Here is a tiny trained network, its code and every weight. The questions are about switching its units off for an input and a target symbol, where a switched-off unit gives its printed mean instead of its output.

import numpy as np


def w(rows, s, z=0):
    codes = np.array(rows[::2]) - 128.0
    scale = np.full(codes.shape[1], s)
    scale[-1] = z or s
    return codes * scale


def f(y):
    return np.maximum(y, 0)


def softmax(a):
    e = np.exp(a - a.max(-1, keepdims=True))
    return e / e.sum(-1, keepdims=True)


def log_softmax(a):
    a = a - a.max(-1, keepdims=True)
    return a - np.log(np.exp(a).sum(-1, keepdims=True))


def net(x, mask):
    ids = ['αβδζηθμσ'.index(c) for c in x.split()]
    T = len(ids)
    res = E[ids] + P[:T]
    u = 0
    for l in range(2):
        q, k, v = (res @ M[l].T for M in (Q, K, V))
        z = softmax(np.where(np.tri(T) > 0, q @ k.T / 2**0.5, -1e9)) @ v
        res = res + np.where(mask[u], z, O[l][:, -1]) @ O[l][:, :-1]
        u += 1
        y = f(res @ A[l][:, :-1].T + A[l][:, -1])
        res = res + np.where(mask[u : u + 4], y, B[l][:, -1]) @ B[l][:, :-1]
        u += 4
    return log_softmax(res[-1] @ U[:, :-1].T + U[:, -1])


Q, K, V, O, A, B = {}, {}, {}, {}, {}, {}
E = w([
[113,92,73,252,179,123],'α',
[120,168,159,140,135,114],'β',
[68,196,104,150,91,133],'δ',
[149,8,110,60,169,128],'ζ',
[175,93,181,200,239,181],'η',
[15,53,44,121,161,163],'θ',
[143,125,63,86,233,100],'μ',
[133,81,201,35,162,146],'σ',
],0.016)
P = w([
[43,115,77,147,214,110],'0',
[123,54,61,24,17,149],'1',
[254,172,75,106,67,145],'2',
[118,99,136,139,107,142],'3',
[128,98,60,140,48,173],'4',
[116,107,54,240,113,162],'5',
[152,122,55,181,130,145],'6',
[102,60,86,171,109,177],'7',
[154,190,22,181,99,134],'8',
[106,78,34,146,119,154],'9',
],0.0057)
Q[0] = w([
[134,197,107,170,212,138],'0.h1',
[212,22,3,157,87,116],'0.h1',
],0.0061)
K[0] = w([
[33,88,53,166,143,151],'0.h1',
[9,154,135,255,193,78],'0.h1',
],0.0036)
V[0] = w([
[97,154,224,147,96,55],'0.h1',
[63,102,61,255,57,13],'0.h1',
],0.0064)
O[0] = w([
[194,117,70,68,100,188,4],'0.h1',
[120,113,248,106,139,146,131],'0.h1',
],0.015,0.0036)
A[0] = w([
[121,149,103,71,206,1,5],'0.n1',
[33,115,57,119,180,235,208],'0.n2',
[101,243,187,215,77,84,210],'0.n3',
[112,129,136,92,216,237,211],'0.n4',
],0.0066,0.0025)
B[0] = w([
[112,104,117,124,129,96,182],'0.n1',
[187,191,122,91,170,161,253],'0.n2',
[97,135,102,173,117,246,245],'0.n3',
[150,170,90,56,136,106,222],'0.n4',
],0.012,0.0052)
Q[1] = w([
[140,72,97,126,84,53],'1.h1',
[122,129,15,53,68,255],'1.h1',
],0.0047)
K[1] = w([
[115,161,181,164,53,107],'1.h1',
[171,70,47,194,253,142],'1.h1',
],0.0054)
V[1] = w([
[226,219,20,122,147,154],'1.h1',
[168,78,129,44,1,165],'1.h1',
],0.0054)
O[1] = w([
[120,196,200,96,73,45,235],'1.h1',
[2,138,133,48,175,110,3],'1.h1',
],0.0093,0.0055)
A[1] = w([
[121,147,149,142,178,185,24],'1.n1',
[129,121,111,166,137,167,2],'1.n2',
[138,162,114,98,165,102,166],'1.n3',
[93,147,141,127,77,254,72],'1.n4',
],0.0097,0.004)
B[1] = w([
[39,141,98,27,203,65,194],'1.n1',
[254,113,161,111,72,82,175],'1.n2',
[18,146,242,167,18,154,221],'1.n3',
[118,99,38,116,144,84,253],'1.n4',
],0.0071,0.0069)
U = w([
[161,4,77,54,198,94,155],'α',
[61,135,226,99,104,248,209],'β',
[104,102,142,44,124,145,186],'δ',
[108,76,93,145,124,136,241],'ζ',
[183,111,209,182,58,173,216],'η',
[104,12,189,212,178,232,55],'θ',
[253,139,157,156,216,107,9],'μ',
[75,126,213,165,100,5,2],'σ',
],0.0062,0.0025)

Each question gives the input, a string of symbols that net reads in full, and the target symbol t.
The units are the heads (2 rows each of Q, K, V and O) and the neurons (one row each of A and B). Each row of codes is followed by its name. A weight is (code - 128) times the scale printed after its matrix; where a second scale follows, it is the last column's (O, A, B and U).
mask holds one flag per unit, layer by layer, with each layer's heads first. A switched-off unit (its flag False) gives its mean, the last column of its rows in O or B, instead of its output. The means were averaged over made-up inputs and are rounded, as every weight is.
A unit's drop is (log p(t) with every unit on - log p(t) with that unit switched off) / (log p(t) with every unit on - log p(t) with every unit switched off).
The circuit of an input: a set's keep is (log p(t) with only the set's units on - log p(t) with every unit switched off) / (log p(t) with every unit on - log p(t) with every unit switched off). Starting from all 10 units, units are removed one at a time, each time the one whose removal leaves the highest keep (on an exact tie, the one counted first), for as long as the keep stays at least 0.8.
circuit, biggest first: the units of the circuit, biggest drop first
unit that matters most: the unit with the biggest drop
k most important neurons: the k neurons with the biggest drops, biggest first
k most important neurons of layer l: the k neurons of layer l with the biggest drops, biggest first
drop of u: that unit's drop, to one decimal
input σ μ σ, target σ: circuit, biggest first => 1.h1, 0.h1, 0.n2
input α ζ σ, target α: circuit, biggest first => 0.h1, 1.h1
input σ ζ η, target σ: unit that matters most => 1.h1
input σ δ σ ζ θ ζ σ μ ζ, target σ: 2 most important neurons of layer 0 => 0.n3, 0.n2
input α ζ α, target α: 2 most important neurons => 1.n1, 1.n4
input ζ θ ζ μ σ α β, target ζ: 3 most important neurons of layer 1 => 1.n4, 1.n1, 1.n3
input α α θ, target α: 2 most important neurons of layer 1 => 1.n1, 1.n3
input σ σ β, target σ: 2 most important neurons => 0.n2, 1.n3
input α σ β ζ α ζ α α η, target α: 3 most important neurons of layer 1 => 1.n1, 1.n3, 1.n4
input δ δ θ, target β: 3 most important neurons => 0.n2, 1.n3, 0.n4
input ζ δ α, target θ: 2 most important neurons => 0.n2, 0.n4
input β β δ α θ ζ α β σ η, target β: 2 most important neurons => 0.n4, 1.n4
input α η σ σ θ, target β: 3 most important neurons of layer 1 => 1.n3, 1.n4, 1.n2
input α ζ β β, target α: unit that matters most => 1.h1
input η σ η β θ, target η: drop of 0.n2 => 0.3
input ζ ζ σ μ ζ θ α δ, target ζ: drop of 1.n4 => 1.0
input ζ ζ β, target ζ: drop of 0.n3 => 0.5
